Below is a small trained network, with its code and all its weights. Each question gives an input and a class and asks what happens when units are switched off, that is, made to give their printed mean instead of their output.

import numpy as np


def w(rows, s, z=0):
    codes = np.array(rows[::2]) - 128.0
    scale = np.full(codes.shape[1], s)
    scale[-1] = z or s
    return codes * scale


def norm(h):
    return h / np.sqrt((h * h).mean(-1, keepdims=True) + 1e-5)


def f(y):
    return y / 2 * (1 + np.tanh(0.7978845608 * (y + 0.044715 * y**3)))


def log_softmax(a):
    a = a - a.max(-1, keepdims=True)
    return a - np.log(np.exp(a).sum(-1, keepdims=True))


def net(x, mask):
    res = np.array(x, float).reshape(1, 3) / 4 @ E
    u = 0
    for l in range(2):
        y = f(norm(res) @ A[l][:, :-1].T + A[l][:, -1])
        res = res + np.where(mask[u : u + 5], y, B[l][:, -1]) @ B[l][:, :-1]
        u += 5
    return log_softmax(norm(res)[-1] @ U[:, :-1].T + U[:, -1])


A, B = {}, {}
E = w([
[132,86,121,192,90,107,241,97],'x0',
[126,79,61,135,63,3,113,143],'x1',
[209,120,112,185,149,183,122,185],'x2',
],0.0077)
A[0] = w([
[139,109,116,134,2,106,140,29,175],'L0N1',
[219,56,77,44,83,115,137,189,5],'L0N2',
[104,237,162,50,242,34,70,107,63],'L0N3',
[108,80,187,94,130,29,186,150,35],'L0N4',
[38,190,229,99,55,178,163,84,106],'L0N5',
],0.0067,0.0022)
B[0] = w([
[87,55,139,169,211,98,59,172,245],'L0N1',
[177,221,96,141,107,113,113,72,174],'L0N2',
[118,149,155,10,14,138,108,126,253],'L0N3',
[104,81,97,118,127,2,101,121,186],'L0N4',
[117,190,199,149,102,172,152,116,239],'L0N5',
],0.0089,0.0043)
A[1] = w([
[171,204,27,108,93,67,99,109,67],'L1N1',
[3,219,255,96,176,189,134,21,161],'L1N2',
[184,193,213,85,162,197,121,121,239],'L1N3',
[176,78,238,154,175,179,250,80,254],'L1N4',
[134,103,87,119,136,40,120,125,119],'L1N5',
],0.0068,0.0023)
B[1] = w([
[177,136,124,175,97,227,191,133,169],'L1N1',
[120,2,105,187,92,197,113,106,254],'L1N2',
[96,122,165,124,134,27,154,89,233],'L1N3',
[118,181,61,89,181,137,180,142,211],'L1N4',
[160,144,136,223,187,72,117,161,179],'L1N5',
],0.011,0.0078)
U = w([
[169,209,123,52,68,122,111,183,112],'0',
[39,30,152,183,161,195,201,71,145],'1',
[61,44,188,31,51,161,42,99,158],'2',
[233,181,87,218,91,184,109,143,135],'3',
[162,178,206,98,195,75,108,112,96],'4',
[96,124,128,114,116,143,142,191,3],'5',
[149,192,63,60,221,139,225,159,141],'6',
[89,54,100,234,147,8,111,156,164],'7',
],0.013,0.008)

Each question gives the input, the list of numbers given to net, and the class t.
The units are the neurons (one row each of A and B). Each row of codes is followed by its name. A weight is (code - 128) times the scale printed after its matrix; where a second scale follows, it is the last column's (A, B and U).
mask holds one flag per neuron, layer by layer. A switched-off neuron (its flag False) gives its mean, the last column of its row in B, instead of its output. The means were averaged over made-up inputs and are rounded, as every weight is.
A unit's drop is (log p(t) with every unit on - log p(t) with that unit switched off) / (log p(t) with every unit on - log p(t) with every unit switched off).
The circuit of an input: a set's keep is (log p(t) with only the set's units on - log p(t) with every unit switched off) / (log p(t) with every unit on - log p(t) with every unit switched off). Starting from all 10 units, units are removed one at a time, each time the one whose removal leaves the highest keep (on an exact tie, the one counted first), for as long as the keep stays at least 0.8.
units of the circuit, in order: the units of the circuit, biggest drop first
most important unit: the unit with the biggest drop
top k neurons: the k neurons with the biggest drops, biggest first
k most important neurons of layer l: the k neurons of layer l with the biggest drops, biggest first
drop of u: that unit's drop, to one decimal
input [-6,-7,7], class 4: units of the circuit, in order -> L1N3
input [8,0,4], class 6: 2 most important neurons of layer 1 -> L1N4; L1N2
input [-1,6,2], class 3: units of the circuit, in order -> L0N2; L1N1
input [5,0,2], class 6: top 4 neurons -> L1N2; L1N4; L1N3; L0N4
input [-4,0,5], class 4: top 2 neurons -> L1N2; L1N3
input [-2,0,4], class 4: top 2 neurons -> L1N2; L0N4
input [5,2,7], class 3: top 3 neurons -> L1N3; L0N5; L0N2
input [-8,-4,6], class 2: units of the circuit, in order -> L1N5; L1N4
input [-8,8,-2], class 0: top 3 neurons -> L1N2; L0N3; L1N1
input [-4,2,0], class 0: top 2 neurons -> L1N2; L0N5
input [7,-2,-1], class 6: top 3 neurons -> L1N4; L1N2; L0N3
input [5,0,-6], class 7: 2 most important neurons of layer 0 -> L0N4; L0N1
input [-6,6,-1], class 0: top 2 neurons -> L0N3; L1N2
input [-4,4,3], class 3: most important unit -> L1N1
input [-7,-2,5], class 2: top 3 neurons -> L1N5; L1N4; L0N3
input [3,2,4], class 3: drop of L0N4 -> 0.1
input [-6,6,1], class 3: drop of L1N1 -> 0.4
input [-5,-6,2], class 2: drop of L1N4 -> 0.1
